The symbols move the nodes like this.
f: z968->z813, z178->z559, z268->z964, z705->z257, z364->z137, z910->z237, z257->z705, z619->z598, z476->z129, z225->z746, z598->z619, z137->z364, z502->z736, z673->z37, z813->z968, z746->z225, z559->z178, z624->z866, z237->z910, z37->z673, z595->z645, z64->z198, z866->z624, z960->z885, z453->z831, z831->z453, z964->z268, z129->z476, z198->z64, z736->z502, z885->z960, z645->z595
v: z968->z705, z842->z964, z705->z968, z364->z866, z910->z831, z437->z198, z257->z813, z619->z225, z133->z559, z225->z619, z598->z746, z137->z624, z502->z960, z813->z257, z746->z598, z559->z133, z624->z137, z237->z453, z651->z37, z37->z651, z595->z926, z866->z364, z960->z502, z519->z129, z926->z595, z453->z237, z831->z910, z964->z842, z129->z519, z198->z437, z736->z885, z885->z736
p: z968->z673, z910->z885, z257->z651, z619->z129, z476->z598, z225->z519, z598->z476, z137->z926, z502->z453, z904->z559, z673->z968, z813->z37, z559->z904, z624->z595, z237->z960, z651->z257, z57->z198, z37->z813, z595->z624, z866->z645, z960->z237, z519->z225, z926->z137, z453->z502, z831->z736, z964->z324, z129->z619, z198->z57, z324->z964, z736->z831, z885->z910, z645->z866
m: z968->z64, z178->z866, z910->z225, z437->z257, z257->z437, z619->z831, z133->z137, z476->z502, z225->z910, z345->z964, z598->z453, z137->z133, z502->z476, z904->z595, z813->z198, z746->z237, z559->z624, z624->z559, z237->z746, z57->z37, z37->z57, z595->z904, z64->z968, z866->z178, z519->z885, z453->z598, z831->z619, z964->z345, z129->z736, z198->z813, z736->z129, z885->z519
o: z968->z268, z178->z598, z268->z968, z842->z257, z364->z237, z910->z137, z257->z842, z619->z559, z133->z225, z225->z133, z345->z198, z598->z178, z137->z910, z502->z645, z904->z129, z813->z964, z559->z619, z624->z831, z237->z364, z37->z324, z595->z736, z866->z453, z926->z885, z453->z866, z831->z624, z964->z813, z129->z904, z198->z345, z324->z37, z736->z595, z885->z926, z645->z502
h: z968->z453, z268->z866, z842->z137, z705->z237, z910->z257, z437->z225, z257->z910, z619->z198, z225->z437, z345->z559, z598->z64, z137->z842, z502->z673, z673->z502, z813->z831, z559->z345, z624->z964, z237->z705, z651->z885, z57->z129, z37->z736, z595->z324, z64->z598, z866->z268, z453->z968, z831->z813, z964->z624, z129->z57, z198->z619, z324->z595, z736->z37, z885->z651

The rows follow the links: the fewer symbols apart two nodes are, the more alike their rows tend to be.

Row, then node:
[ -2,  20,  -7,   0, -28, -24,   1,   2,  31,  -1,  -2,  35, -20,  23,   1,   2,   7,   7, -16, -10,   5,  34, -29,  -8, -13,  35,  28,  15,  27,  21,  29,   1,  16, -38, -18,  14, -32,  15, -13,  25,   8,   3,  -9, -14,  15,  10, -58,  22, -22,   0,  -7,  -9,   0, -19, -27,  -2,  -6,  14, -19,  24, -29,  -7,   6,   4,   6,   8]
node: z268
[-12, -30,  31,   1,  26,   9,  35,  11,  -3,  12,  12, -18,  29, -23,   8,  -8,   4, -35,  43,  27,   2, -13,  13,  19,  -3,  10, -15, -14, -40, -23,   8,  16, -22,  29,  -8, -23,  23,  12,  12, -15, -16,   6, -10,   8,  -2, -17,  32,  -8,  24,   0,  -3,  18,  -4,  -6,  -7,  25,  23,  -2, -14, -14,  22,  10, -14, -10, -37,  11]
node: z225
[ 11,  37,   5,  10, -25,  17,  15,  31,  24,  13, -17,  -3,  13,  -7,  -1,  10,  27, -11,   1,  -3,  44,  11,  35,  -2, -16, -34,  44,  36,   3,  12, -17,   9,  24, -34,  16, -12, -17, -18, -24,  16,   9,  22, -21, -27,  -7,  16, -12,  -3,  -8, -25,  -6,   3,   9,   7,  -5, -11,  16,  14,  15, -13,   6,  -5,  28,   0, -14,  -8]
node: z624
[ 10,  11,  -4,  35,   5,  15,  26,   9,  10, -16,   9, -17, -35,   5,  -9, -20,  -8,  -3,  15, -29, -11, -12,  30,  11,   9, -51,  -2,  -9,  16,  -3,  -4, -18, -34,   0,  26, -17,  26,  -9,   4,   7,  -5,   4,  13, -17, -31,   8,  43, -16,  10,  42,  26,  35,   0,  24,  29, -27, -19, -16, -14, -17,  21,  -4,  -5,   1,  24,   1]
node: z926
[  4,  32, -15,  -5, -20,  -2, -26,  -7, -12, -13,  -6,  17, -19,  20, -36, -13,   0,  36, -44, -33,  -8,  29,   6, -18,  21, -19,  14,   0,  24,  31,  -6, -32,  15, -39,  17,  30,  -5, -21,   8, -17,   2, -19,  17,   0,  13,  17, -18,   6,  -8,  30,   9,   7,  -5,  18,  17, -19, -29,  11,  11,  -6,  -7, -17, -13,   6,  40,  -6]
node: z645
[-10, -21,  -6,  -1,  13, -11,  19,  -3,  27, -15,  28,  12,  -9,  34,   5, -27,  16, -20,   8,  -3, -26,  11, -50,  -4, -11,   6, -24, -26,   0, -28,  33,  -8,  -8,   4, -27,  11,  -7,   4,  28,   9,  -2,  13,  16, -32,  13,  12,   0,  16, -19, -10,   0, -10, -31, -19, -26,  13,  -1, -43, -10,  52,  -2, -14, -12,   6,   2,   6]
node: z705
[-11, -19,   1,  10,  21,  22,  35,  24,  37, -12,   5, -12,  19,  -7,  30, -23,  12, -48,  37,  -7,  -6, -24,  18,  12, -17, -26,   1, -19,  -4, -27,  16,  -6, -25,  19, -12, -25,  12, -15,  24,  11,   9,  36,   9, -49, -10,   0,  48,   1,  -3, -15,  10,   2,  -4,  -1, -21,   8,  12, -39, -12,  -6,  22,  -2,   7,   1, -14,  -1]
node: z910
[ -4,   0,  10,  45,  -2,  -9,  44,  22,  50,   1,   3,   0, -37,   6,  28, -19,  10, -38,  30,  -1,  -4,  -9,  -7,  12, -22,  11,  15,   7,  11,  -6,  26,  10, -36,   6,   2, -29,  -8,  26,  -8,  45,  13,  22, -22, -28, -16,  -2,   3,  -4,  12,   5,   1,  16,  -4, -15,   1, -14,  -2,  -6, -35,  12,   3,   6,   9,  -3,  -1,  19]
node: z842
[  9,  15,  17,  10, -10,  -1, -13,  -8, -36,  16,  -5, -15,  -9, -19, -22,  13, -17,  23,  -7,   2,  13,   5,  35,  -4,  26, -13,  14,  25,   1,  31, -32,  14,   5,  -1,  31,  -9,  12,  -2, -22, -18, -11, -26, -15,  50, -10,  -6,   5, -28,  29,  24,   4,  18,  26,  22,  35, -19,  -4,  38,   7, -46,   6,  -4,  -2, -20,   6,  -9]
node: z904

Each walk starts at a row. The symbols on each line, taken left to right, move it on to the next node.
Answer with the node's row; about right is enough.
[ 19,  37, -12,  18, -14,  14, -15,   5,  -8,   8, -17, -11, -27,   4,  -5,   4,  -8,  24, -24, -13,  11, -11,  32,  -3,  16, -40,  35,  19,  24,  31, -35, -23,   8, -18,  30, -16,   0, -26,  -9,  12,  10,  -3,   2,  -2, -21,   8,   5, -15,   2,   3,  22,  12,   9,  22,  30, -38, -14,  16,  11, -42,   5,  -4,  17,   1,  23, -16]
p f f o o f [ 15,  34, -19, -18,  -9,  -2,   6,  14,  27, -12,   3,  26,  12,  16, -21, -11,  26,  14, -22, -10,   9,  47, -11,  -7,  -4,  -5,  27,  16,  11,  21,  13,  -6,  29, -47,  -5,  25, -32, -17, -11,  -5,   2,   5, -12, -11,  26,  26, -46,  21, -20,  -4,  -1,   0, -14,  12, -22,  10,  -1,   0,  11,  18, -12, -15, -12,   1,   2,   4]
h f o f h f o v [  8,   6,  15,  30,   8,  17,  64,  30,  41,  -6,   2, -14,  -4,   2, -12, -33,  23, -36,  37,  -8,  10,   3,  20,  11, -22, -25,  13,  -1,  -9, -13,  13,   9, -25,   0,   9, -25,  14, -11,   5,  22,  -8,  30, -10, -41,  -3,   9,  26,  -4,  -6,   1,   9,  33, -10,  -6, -11,   5,   4, -29, -16,   7,  22,  -9,  12,  -1, -15,   7]
[  1, -12,  -9,  20,  20,  24,   4,   1,   2, -16,  18, -21, -16,  -3,  12, -16, -13, -13,   7, -19, -21, -35,  23,   0,   7, -38, -18, -23,  13, -17,   4, -34, -32,  20,  13, -16,  35, -17,  26,   2,   9,  10,  24, -16, -18,  -2,  53, -10,  14,  10,  29,   8,  -1,  19,  24, -14, -25, -26,  -7, -17,  17,  -4,  -8,   0,  23,  -6]
v h f h m f v [ -5, -31,  10,  11,  33,   3,  12,  -9, -27,  -7,  16, -22,   4, -20,   0,  -7, -31,   0,  18,   9, -24, -31,  25,   4,  20,  -9, -30, -26, -18, -16,  -2,  -3, -22,  36,   3, -13,  35,  12,   8, -16, -17, -15,  10,  35, -18, -11,  49, -19,  32,  20,   6,  23,   8,  19,  28,   0, -11,  -1, -12, -31,  24,   0, -21, -16,   1,   0]
m f p m f p p o v [ -5,  10,  23,  -6,  -9,   3,  20,  17, -15,  29, -12,  -3,  42, -23, -30,  16,   5,   3,   9,  24,  37,  15,  26,   7,   0,  10,  28,  38, -21,  10, -28,  48,  16, -13,  10, -11,  -1,   7, -26, -11, -12,   3, -31,  29,   3,  -6, -12, -18,  16,   1, -23,  18,  17,   1,   5,  15,  23,  33,  13, -16,   8,  11,   0, -16, -42,  13]
[ -7, -23,   7,  15,  15,   1,  30,   5,  33,  -8,   5,  -3,  -6,   8,  32, -10,   2, -42,  41,   2,  -7, -25, -28,  18, -11, -16, -10, -11,   3, -45,  11,   6, -21,  38, -14, -30,   2,   5,  14,  38,   9,  19,  -4, -40, -21,   2,  32,   0,  -7, -22,   8,  -7,  -3, -27, -13,   0,   9, -37,  -9,  29,  12,   3,  13,   7,  -6,   4]
o o p p h v p m m [ 12,  10, -20, -11,  -4,  24, -49,  -5, -23,   2, -10, -25,  -5,  -8,  23,  20, -22,  22, -22, -18,  13, -42,  32, -11,  13, -35,  10, -12,  27,  13, -27, -32,   4,  -5,  17,  -7,   9, -29,  -1,  -2,  21,  -9,  15, -16, -18,   0,  13,  -8,   1, -10,  25, -19,  19,  13,  28, -29,  -8,   4,  24, -34,   7,   1,  18,   7,  26, -18]
v h v o o h f v [ -4, -13, -30,   7,  16,  -1,  -1,  -3,  -1, -32,  28,   1, -20,  16,  -8, -32, -11,   7, -13, -17, -40,  -3, -11, -11,  16, -23, -30, -44,  10,  -9,  19, -37, -20,  -6,   3,  29,  12,  -3,  30, -19,   3,  -6,  31,  -9,   2,   5,  22,   3,   3,  31,   7,   9, -36,  26,   8,  -1, -29, -30, -16,   2,  -1, -11,  -7,  12,  38,  -8]
[ -4,  23,   7,  21, -35, -10,   3,  12,  36,  22, -34,   3, -22,   7,  25,  16,   6, -16,   0,  -1,  23,   4,   0,  -1, -32,  11,  41,  24,  22,  12,   4,  23,   0, -19,   1, -29, -27,  13, -27,  37,  18,  14, -24, -13,  -5,  -3, -28,   2,   2, -18,  -1,  -5,  12, -19,  -8, -26,   4,  21,  -8,   5, -11,  14,  26,  -2,  -7,  -1]
h p p v o m f [-20, -32,  16,  -9,  25,  -3,  24,  12,   3, -11,  29,   3,  33,  -2, -23, -23,  -3,  -8,  12,  13, -21,  20, -18,  -5,  -8,  27, -39, -22, -27, -20,  30,  10, -11,   4, -22,  24,  18,  14,  21, -22, -21,  -6,   6,  17,  19,  -3,   5,  16,   7,  16, -21,  20, -26,   0, -23,  38,  -3, -10, -14,  14,   6,  -7, -31, -17, -17,  16]
v p m v v v p o [ -2,  10,   2,  17,   8,  -8,  48,  17,  41, -18,  22,  16,  -5,  20, -33, -40,  27, -13,  13, -18, -17,  36, -14,  -7, -11,  -5,  -6,  -5,  -1,  -6,  29, -16, -15, -22,   2,  18,  -2,  -1,  23,  -5, -12,  12,  12, -30,  19,  20,  -2,  17, -13,  19,   0,  25, -36,   4, -28,  17,  -7, -32, -26,  20,   5, -20, -16,  -1,   2,   8]
[  7,  10,  -8, -18, -18,   4, -27,  -9,  14,   1, -29,  -8,   3,  -2,  31,  33,  12, -12,   2,   6,  33, -25, -11,  14,  -8,  -6,  21,  13,   2,  -1, -20,  14,  14,  12,  -4, -21, -27, -10,  -8,  26,  16,  17,  -9, -35,  -8,   2, -15,   4, -27, -58,  -1, -42,  15, -25, -10,  -4,  26,  -2,  22,  18, -15,   4,  32,  11, -23,  -5]
h o o o o o o f m [-16, -10,   4, -34,  19,  -4,  -9, -12, -24,   5,   2,  11,  59, -10, -22,   8,   9,  18, -14,  14,   1,  38,  -7, -14,  10,  31,  -4,  -4, -25,   5,  13,   2,  29,  -8, -21,  31,  -7,   3,  -2, -45, -12, -14,   4,  26,  29, -10, -29,  18,  -2,  -5, -26, -12,  -9,   2, -32,  40,   9,  18,  12,   8, -10,  -2,  -9,  -8, -21,  -1]
v v f m m h [ -4, -15,  17, -26,   3, -11, -12, -13, -19,  14, -10,  -7,  24, -30,  13,  30,  -2,   2,  14,  34,  20,  -6,  -7,  17,  -3,  29,   6,  13, -21, -10, -25,  39,  17,  21,  -7, -12,  -4,  16, -11,  -8,  -4,  -3, -19,  21,  -2, -26, -10, -17,   5, -30, -16, -16,  29, -26,   4,   2,  38,  23,  16,   8,   0,  19,   3,  -1, -40,   0]
[ -5, -15,   2, -29,  -4, -20, -20, -21, -21,   5,  -1,  15,  21,   0, -20,  16,   2,  16,  -9,  12,  -1,  32, -43,  -9,   9,  40, -17,   5, -16,   1,  -2,  19,  29,   0, -23,  32, -10,  12,  -3, -18, -15, -13,  -3,  37,  18,  -2, -32,   5,  -3, -17, -29, -21,   4, -21, -27,  23,   9,  14,  13,  30, -13,   2, -11,  -5, -13,   5]
m f f v v [  0,   5, -23, -27, -17, -11, -24,  -5,   9, -16,  -3,  23,   7,  11,   2,   7,  15,  17, -20,  -9,  -1,  21, -41,   1,   2,  18,   4,  -1,   4,   0,   8, -11,  29, -15, -21,  19, -37,   2,   1,   6,   8,   6,  11, -25,  15,   8, -39,  30, -28, -32, -12, -31, -16, -24, -30,   9,   3, -15,  10,  49, -26,  -2,  12,  12,   9,  -2]
h v h v p p h f [ 10,  14,   2, -17,  -4,  25, -20,  11,  18,   4, -17,   5,  36, -16,  30,  14,  26, -13, -11,   4,  43, -22,  33,   2, -12, -19,  35,   7,  -5,  -1, -22,  -6,  22,  -8,  -1, -26, -23, -26,  -6,   8,  13,  23, -11, -47,   2,   4, -14,  12, -18, -58,  -5, -25,  18,  -4, -14,   6,  30,  11,  22, -10,   4,  11,  28,   6, -30,  -4]
[ -3,  -9,  -9, -27,  13,  -5, -51, -22, -40,   4,   6,  12,  12,  -9, -22,  19, -19,  37, -33,   0, -21,  14,  -1, -17,  26,  22, -26,  -9,  -4,  10,  -5, -20,  12,  -2,  -3,  32,   8,  -3,   3, -40,  -2, -35,  19,  41,  17,  -4, -19,   8,   8,  18, -12,  -2,   5,  23,  20,   8, -15,  26,   7, -15,  -7,  -4, -14, -10,  15,  -8]
p m p v v p [ -6,   5, -27, -38,   1,  11, -30,   5,  15, -12,   0,  21,  34,   6,  -7,  -2,  22,   9, -32, -17,   8,  19,  -5, -23,  -7,   8,   6, -16,   0,  14,  18, -28,  32, -31, -18,  41, -29, -13,   9, -16,   7,   1,   8, -25,  41,  18, -41,  34, -21, -21, -12, -19, -14,  -2, -37,  22,   7,   4,  16,  13, -14,  -5,   2,   7,   2,   3]
h f o o p [ 13,   5, -13, -16, -17,  11, -57, -27, -11,   5, -13,  -7, -36,  -4,  28,  30, -21,  23, -10,  -2,   0, -35,   3,   7,  14, -34,  -2,   6,  33,   5, -33, -17,  -3,  24,  11, -20,  -4, -12,   3,  22,  17,  -1,  19,   4, -25,  -7,  13, -11,  -6, -22,  29, -31,  25,  -2,  23, -43, -10,   0,  23, -10, -13,  10,  20,  14,  23, -18]
